Below is a small trained network, with its code and all its weights. Each question gives an input and a target symbol and asks what happens when units are switched off, that is, made to give their printed mean instead of their output.

import numpy as np


def w(rows, s, z=0):
    codes = np.array(rows[::2]) - 128.0
    scale = np.full(codes.shape[1], s)
    scale[-1] = z or s
    return codes * scale


def norm(h):
    return h / np.sqrt((h * h).mean(-1, keepdims=True) + 1e-5)


def f(y):
    return y / 2 * (1 + np.tanh(0.7978845608 * (y + 0.044715 * y**3)))


def softmax(a):
    e = np.exp(a - a.max(-1, keepdims=True))
    return e / e.sum(-1, keepdims=True)


def log_softmax(a):
    a = a - a.max(-1, keepdims=True)
    return a - np.log(np.exp(a).sum(-1, keepdims=True))


def net(x, mask):
    ids = ['γδεηθλμξπστψω'.index(c) for c in x.split()]
    T = len(ids)
    res = E[ids] + P[:T]
    u = 0
    for l in range(2):
        r = norm(res)
        for j in range(2):
            rows = slice(2 * j, 2 * j + 2)
            q, k, v = (r @ M[l][rows].T for M in (Q, K, V))
            z = softmax(np.where(np.tri(T) > 0, q @ k.T / 2**0.5, -1e9)) @ v
            o = O[l][rows]
            res = res + np.where(mask[u + j], z, o[:, -1]) @ o[:, :-1]
        u += 2
        y = f(norm(res) @ A[l][:, :-1].T + A[l][:, -1])
        res = res + np.where(mask[u : u + 4], y, B[l][:, -1]) @ B[l][:, :-1]
        u += 4
    return log_softmax(norm(res)[-1] @ U[:, :-1].T + U[:, -1])


Q, K, V, O, A, B = {}, {}, {}, {}, {}, {}
E = w([
[171,63,115,105,82,113,101,69,113,147,39,131],'γ',
[144,29,115,135,88,122,44,98,93,108,128,107],'δ',
[118,80,121,117,126,167,35,103,178,89,214,111],'ε',
[144,123,112,40,145,159,39,75,181,161,94,144],'η',
[143,177,116,96,70,120,148,101,89,138,53,76],'θ',
[116,200,134,87,93,80,171,168,106,107,161,61],'λ',
[87,115,66,95,135,113,76,140,94,123,117,37],'μ',
[71,67,255,155,146,163,126,175,151,125,107,120],'ξ',
[122,170,155,92,124,125,54,161,100,59,188,55],'π',
[100,177,119,128,86,177,125,68,187,108,183,143],'σ',
[116,131,80,57,145,81,162,170,188,143,167,60],'τ',
[113,57,66,136,97,150,134,46,186,131,106,145],'ψ',
[126,56,126,171,46,93,150,146,98,119,202,115],'ω',
],0.011)
P = w([
[189,201,137,179,254,109,121,78,133,144,205,160],'0',
[119,180,95,161,117,50,58,70,136,171,151,78],'1',
[135,158,90,146,73,91,58,124,174,136,113,82],'2',
[146,151,107,119,51,111,79,113,160,129,118,62],'3',
[125,138,101,112,60,132,93,112,147,126,124,66],'4',
[116,126,102,106,67,149,104,111,140,124,119,70],'5',
[110,117,100,94,78,161,118,117,138,119,117,68],'6',
[107,113,109,86,84,170,131,117,131,115,112,69],'7',
[98,110,115,77,83,177,144,118,125,114,113,78],'8',
[96,104,120,68,90,183,159,121,124,113,114,87],'9',
[88,105,129,62,94,188,171,118,110,116,117,94],'10',
[81,96,140,47,95,191,181,115,103,125,122,104],'11',
[82,92,152,42,105,195,191,119,93,124,119,117],'12',
[77,87,161,27,105,200,194,113,85,135,120,116],'13',
],0.0097)
Q[0] = w([
[91,67,130,1,30,154,142,144,96,190,169,53],'0.h0',
[125,146,149,92,74,193,99,157,187,167,157,79],'0.h0',
[159,123,80,152,211,120,79,189,108,108,119,179],'0.h1',
[155,163,106,209,112,101,96,217,201,103,63,153],'0.h1',
],0.0091)
K[0] = w([
[24,90,254,94,145,158,155,152,158,136,86,134],'0.h0',
[42,69,188,128,96,156,162,136,111,96,73,114],'0.h0',
[159,193,134,247,167,55,120,94,152,188,130,129],'0.h1',
[126,158,125,202,109,25,30,125,196,144,114,110],'0.h1',
],0.0076)
V[0] = w([
[102,46,149,151,106,97,133,99,118,141,70,104],'0.h0',
[145,92,33,82,90,127,152,75,116,98,160,173],'0.h0',
[117,83,90,75,190,146,18,144,122,126,143,114],'0.h1',
[105,117,255,167,92,155,70,127,104,52,185,127],'0.h1',
],0.0072)
O[0] = w([
[61,170,125,112,231,94,139,69,104,85,171,178,253],'0.h0',
[162,167,135,20,82,80,54,241,103,105,132,128,31],'0.h0',
[147,178,121,165,34,112,253,137,79,165,139,198,176],'0.h1',
[142,118,35,60,164,92,174,114,152,164,57,142,208],'0.h1',
],0.0068,0.005)
A[0] = w([
[160,255,180,118,78,94,55,206,38,102,173,108,252],'0.n0',
[162,43,140,128,41,237,78,160,58,117,161,87,149],'0.n1',
[73,139,59,67,92,73,46,192,106,164,44,95,189],'0.n2',
[66,165,120,89,49,68,131,169,112,113,244,115,181],'0.n3',
],0.0056,0.0031)
B[0] = w([
[27,134,172,206,170,36,122,120,139,115,69,183,241],'0.n0',
[20,118,137,128,1,205,45,187,147,179,114,96,172],'0.n1',
[191,236,138,109,102,71,90,153,205,130,85,82,235],'0.n2',
[163,33,127,141,77,109,201,64,152,7,128,152,253],'0.n3',
],0.0062,0.0066)
Q[1] = w([
[27,122,131,16,44,157,119,92,175,132,110,128],'1.h0',
[58,79,108,161,177,130,157,13,123,254,181,51],'1.h0',
[48,131,80,97,89,125,130,158,192,11,65,175],'1.h1',
[214,148,120,138,142,123,106,184,119,88,81,156],'1.h1',
],0.007)
K[1] = w([
[56,131,152,59,167,169,190,254,41,117,123,130],'1.h0',
[225,123,178,248,166,122,122,153,133,196,162,157],'1.h0',
[70,112,162,8,130,169,165,162,72,106,90,128],'1.h1',
[135,111,88,91,78,147,117,143,178,71,137,41],'1.h1',
],0.007)
V[1] = w([
[160,44,111,76,109,139,137,162,162,173,196,211],'1.h0',
[163,110,169,145,126,26,204,188,114,88,175,68],'1.h0',
[107,48,59,124,48,73,113,149,118,107,254,106],'1.h1',
[88,108,86,129,165,181,173,76,221,80,186,164],'1.h1',
],0.0087)
O[1] = w([
[80,218,146,200,100,112,113,123,179,55,30,92,65],'1.h0',
[114,160,80,135,140,232,67,189,118,130,109,139,255],'1.h0',
[149,213,150,158,254,125,151,113,89,223,170,120,162],'1.h1',
[121,99,153,67,86,54,91,215,114,188,95,144,250],'1.h1',
],0.0099,0.006)
A[1] = w([
[255,145,165,124,19,88,150,250,76,236,67,81,164],'1.n0',
[125,22,174,102,145,48,223,28,144,144,131,78,2],'1.n1',
[137,81,70,104,127,219,94,174,146,241,121,88,17],'1.n2',
[66,11,70,94,127,152,119,132,136,178,107,145,57],'1.n3',
],0.0073,0.0066)
B[1] = w([
[100,5,141,138,167,123,130,110,173,135,99,148,203],'1.n0',
[118,186,133,105,159,165,77,205,102,108,153,157,231],'1.n1',
[206,172,182,179,104,103,129,179,100,36,70,175,160],'1.n2',
[135,161,128,83,151,107,130,103,129,116,109,58,254],'1.n3',
],0.013,0.0053)
U = w([
[106,138,162,172,24,95,205,111,114,135,119,111,222],'γ',
[125,97,122,116,115,203,71,98,143,98,192,64,141],'δ',
[96,168,203,141,127,22,79,145,113,111,136,156,43],'ε',
[81,114,92,145,185,109,241,71,152,196,90,166,61],'η',
[95,114,131,142,165,118,101,79,135,16,147,193,34],'θ',
[201,89,62,123,115,144,189,156,127,145,95,185,167],'λ',
[136,51,147,124,103,113,65,146,188,165,123,66,152],'μ',
[136,177,112,94,192,132,73,140,147,187,123,78,131],'ξ',
[182,138,174,145,113,131,63,168,121,70,107,115,118],'π',
[164,171,99,126,148,86,253,89,99,131,105,167,223],'σ',
[110,107,111,130,102,158,182,132,82,205,174,189,219],'τ',
[145,118,67,99,122,68,135,119,132,91,82,72,2],'ψ',
[61,126,125,171,93,207,49,171,114,174,125,140,131],'ω',
],0.013,0.0045)

Each question gives the input, a string of symbols that net reads in full, and the target symbol t.
The units are the heads (2 rows each of Q, K, V and O) and the neurons (one row each of A and B). Each row of codes is followed by its name. A weight is (code - 128) times the scale printed after its matrix; where a second scale follows, it is the last column's (O, A, B and U).
mask holds one flag per unit, layer by layer, with each layer's heads first. A switched-off unit (its flag False) gives its mean, the last column of its rows in O or B, instead of its output. The means were averaged over made-up inputs and are rounded, as every weight is.
A unit's drop is (log p(t) with every unit on - log p(t) with that unit switched off) / (log p(t) with every unit on - log p(t) with every unit switched off).
most important unit: the unit with the biggest drop
k most important neurons: the k neurons with the biggest drops, biggest first
k most important neurons of layer l: the k neurons of layer l with the biggest drops, biggest first
heads that matter: for each layer, one digit per head in row order, 1 if its drop is at least 0.15 and else 0, layers parted by /
input σ δ ψ τ ε μ η ω ω ω σ τ τ, target ω: most important neuron -> [0.n1]
input ω ε π ψ ω, target ε: heads that matter -> 10 / 01
input σ ψ ξ η ε ω ω λ, target ε: heads that matter -> 10 / 11
input τ ω π ω λ ω τ τ σ ω ω ω ξ, target π: 4 most important neurons -> [1.n2 0.n0 0.n3 1.n3]
input δ ω ψ ω γ δ ω, target σ: heads that matter -> 11 / 01
input ψ δ ψ ξ ω σ γ, target ξ: heads that matter -> 11 / 10
input ψ τ μ π π μ δ δ ω σ, target ξ: heads that matter -> 11 / 01
input σ σ ω ω ω θ δ σ θ τ, target δ: heads that matter -> 11 / 11
input ω ω ψ τ ω δ ω ω ξ π λ, target ω: heads that matter -> 10 / 10
input ω ω ξ, target ω: 2 most important neurons -> [0.n2 0.n3]
input λ ω π ξ ω ω λ ψ, target λ: 2 most important neurons -> [1.n2 0.n0]
input τ η ξ γ ω ω τ ψ, target π: 3 most important neurons -> [1.n2 0.n0 1.n3]
input η ε γ γ λ μ ξ ω ψ, target θ: 2 most important neurons of layer 0 -> [0.n2 0.n0]
input σ δ τ ψ, target ω: heads that matter -> 11 / 11
input τ θ σ ω λ λ τ σ γ ω σ, target ξ: 4 most important neurons -> [0.n2 0.n1 1.n2 1.n0]
input η ω γ ξ η δ θ ψ ω ω η ψ δ, target θ: 3 most important neurons -> [1.n1 0.n0 0.n2]
input σ δ δ ω ε ω ξ ε θ τ ψ θ, target ε: 3 most important neurons -> [1.n1 0.n2 0.n3]
input γ ε ψ, target η: 3 most important neurons of layer 1 -> [1.n0 1.n1 1.n2]
input ω η ψ ω δ σ ψ, target μ: most important neuron -> [0.n2]
input η δ τ ψ ψ τ μ ω σ ω, target μ: most important unit -> 1.n0
input ξ θ ω σ δ η σ θ θ, target μ: heads that matter -> 00 / 01
input δ ω σ ω σ ω ω τ ω ξ, target η: heads that matter -> 11 / 10
input ω ω ω θ γ ε ξ ω σ ω τ σ ω, target ω: 3 most important neurons -> [0.n2 0.n3 0.n0]
input η τ γ ω δ σ τ, target μ: 3 most important neurons of layer 0 -> [0.n2 0.n3 0.n1]
input ω μ δ ψ δ ξ σ ψ ω, target ω: heads that matter -> 11 / 10
input τ σ π ω ξ θ ε θ π, target π: heads that matter -> 11 / 11
